Here is a tiny trained network, its code and every weight. The questions are about switching its units off for an input and a target symbol, where a switched-off unit gives its printed mean instead of its output.

import numpy as np


def w(rows, s, z=0):
    codes = np.array(rows[::2]) - 128.0
    scale = np.full(codes.shape[1], s)
    scale[-1] = z or s
    return codes * scale


def norm(h):
    return h / np.sqrt((h * h).mean(-1, keepdims=True) + 1e-5)


def f(y):
    return np.maximum(y, 0)


def softmax(a):
    e = np.exp(a - a.max(-1, keepdims=True))
    return e / e.sum(-1, keepdims=True)


def log_softmax(a):
    a = a - a.max(-1, keepdims=True)
    return a - np.log(np.exp(a).sum(-1, keepdims=True))


def net(x, mask):
    ids = ['ΛΞΣΦγδ'.index(c) for c in x.split()]
    T = len(ids)
    res = E[ids] + P[:T]
    r = norm(res)
    for j in range(2):
        rows = slice(3 * j, 3 * j + 3)
        q, k, v = (r @ M[0][rows].T for M in (Q, K, V))
        z = softmax(np.where(np.tri(T) > 0, q @ k.T / 3**0.5, -1e9)) @ v
        o = O[0][rows]
        res = res + np.where(mask[j], z, o[:, -1]) @ o[:, :-1]
    y = f(norm(res) @ A[0][:, :-1].T + A[0][:, -1])
    res = res + np.where(mask[2:6], y, B[0][:, -1]) @ B[0][:, :-1]
    return log_softmax(norm(res)[-1] @ U[:, :-1].T + U[:, -1])


Q, K, V, O, A, B = {}, {}, {}, {}, {}, {}
E = w([
[225,167,208,94,81],'Λ',
[160,90,211,48,163],'Ξ',
[238,61,107,96,77],'Σ',
[245,108,175,205,103],'Φ',
[101,101,216,159,250],'γ',
[247,186,150,103,121],'δ',
],0.013)
P = w([
[139,103,250,117,138],'0',
[136,46,175,147,123],'1',
[127,70,161,139,130],'2',
[120,70,137,126,139],'3',
[118,87,112,138,139],'4',
[116,114,99,137,141],'5',
[112,133,85,126,142],'6',
[147,107,36,136,152],'7',
[159,113,33,110,162],'8',
[156,129,26,68,171],'9',
],0.013)
Q[0] = w([
[109,148,70,60,61],'head 1',
[101,206,109,229,1],'head 1',
[45,128,146,75,114],'head 1',
[132,161,72,232,32],'head 2',
[173,111,189,111,54],'head 2',
[113,196,68,171,97],'head 2',
],0.0092)
K[0] = w([
[77,86,118,142,66],'head 1',
[117,90,214,113,73],'head 1',
[155,38,129,115,136],'head 1',
[120,105,244,191,98],'head 2',
[115,164,200,140,190],'head 2',
[56,118,148,180,126],'head 2',
],0.011)
V[0] = w([
[71,169,154,145,251],'head 1',
[136,163,107,61,126],'head 1',
[145,185,132,43,89],'head 1',
[123,103,111,222,127],'head 2',
[59,119,126,51,157],'head 2',
[136,127,91,150,63],'head 2',
],0.014)
O[0] = w([
[103,185,132,82,251,80],'head 1',
[94,94,255,147,140,105],'head 1',
[122,98,247,202,148,135],'head 1',
[198,67,91,59,154,13],'head 2',
[102,198,70,195,54,115],'head 2',
[131,116,174,28,84,1],'head 2',
],0.012,0.007)
A[0] = w([
[28,72,210,77,207,22],'neuron 1',
[152,112,171,181,2,1],'neuron 2',
[51,18,153,194,164,206],'neuron 3',
[234,208,152,229,107,184],'neuron 4',
],0.0096,0.0049)
B[0] = w([
[12,85,126,96,91,145],'neuron 1',
[145,9,78,104,73,173],'neuron 2',
[63,250,162,104,118,209],'neuron 3',
[225,82,62,160,124,248],'neuron 4',
],0.012,0.013)
U = w([
[74,69,212,117,141,237],'Λ',
[169,126,80,177,56,3],'Ξ',
[120,80,151,77,53,35],'Σ',
[215,66,155,43,165,31],'Φ',
[147,147,120,80,247,183],'γ',
[161,198,223,210,122,113],'δ',
],0.013,0.0063)

Each question gives the input, a string of symbols that net reads in full, and the target symbol t.
The units are the heads (3 rows each of Q, K, V and O) and the neurons (one row each of A and B). Each row of codes is followed by its name. A weight is (code - 128) times the scale printed after its matrix; where a second scale follows, it is the last column's (O, A, B and U).
mask holds one flag per unit, heads first, then neurons. A switched-off unit (its flag False) gives its mean, the last column of its rows in O or B, instead of its output. The means were averaged over made-up inputs and are rounded, as every weight is.
A unit's drop is (log p(t) with every unit on - log p(t) with that unit switched off) / (log p(t) with every unit on - log p(t) with every unit switched off).
The circuit of an input: a set's keep is (log p(t) with only the set's units on - log p(t) with every unit switched off) / (log p(t) with every unit on - log p(t) with every unit switched off). Starting from all 6 units, units are removed one at a time, each time the one whose removal leaves the highest keep (on an exact tie, the one counted first), for as long as the keep stays at least 0.8.
circuit, biggest first: the units of the circuit, biggest drop first
top k neurons: the k neurons with the biggest drops, biggest first
heads that matter: for each layer, one digit per head in row order, 1 if its drop is at least 0.15 and else 0, layers parted by /
drop when u is switched off: that unit's drop, to one decimal
input δ γ Ξ Ξ Σ δ Ξ Ξ Σ Ξ, target Σ: circuit, biggest first => head 1; neuron 2; head 2
input Λ Φ Φ δ Ξ Φ, target Φ: heads that matter => 01
input Λ δ Λ, target Λ: heads that matter => 01
input Ξ Λ Φ δ Λ Ξ Φ δ δ δ, target Φ: heads that matter => 01
input Ξ Λ γ Ξ Ξ Λ Ξ Ξ, target δ: heads that matter => 11
input Λ Φ Σ δ δ Σ, target Σ: heads that matter => 11
input Σ Ξ Λ Ξ Ξ Ξ δ Ξ Ξ Λ, target δ: heads that matter => 10
input Λ Φ Φ Ξ Φ Ξ γ, target γ: heads that matter => 10
input δ Ξ Ξ Φ Ξ γ δ Λ γ Φ, target δ: top 2 neurons => neuron 2; neuron 3
input Φ γ Λ, target Φ: top neuron => neuron 3
input δ δ Φ Ξ Ξ Ξ δ δ δ Λ, target δ: top 2 neurons => neuron 3; neuron 1
input Φ δ Ξ Φ, target Φ: drop when head 2 is switched off => 0.6
input δ Ξ Λ γ, target γ: drop when neuron 1 is switched off => -0.4
input Φ Φ Φ Σ, target Φ: drop when head 2 is switched off => 0.9
input Φ Φ Λ Ξ Ξ Ξ, target δ: circuit, biggest first => neuron 2
input Φ Ξ Ξ δ δ Λ δ Ξ, target Λ: drop when head 2 is switched off => 0.1
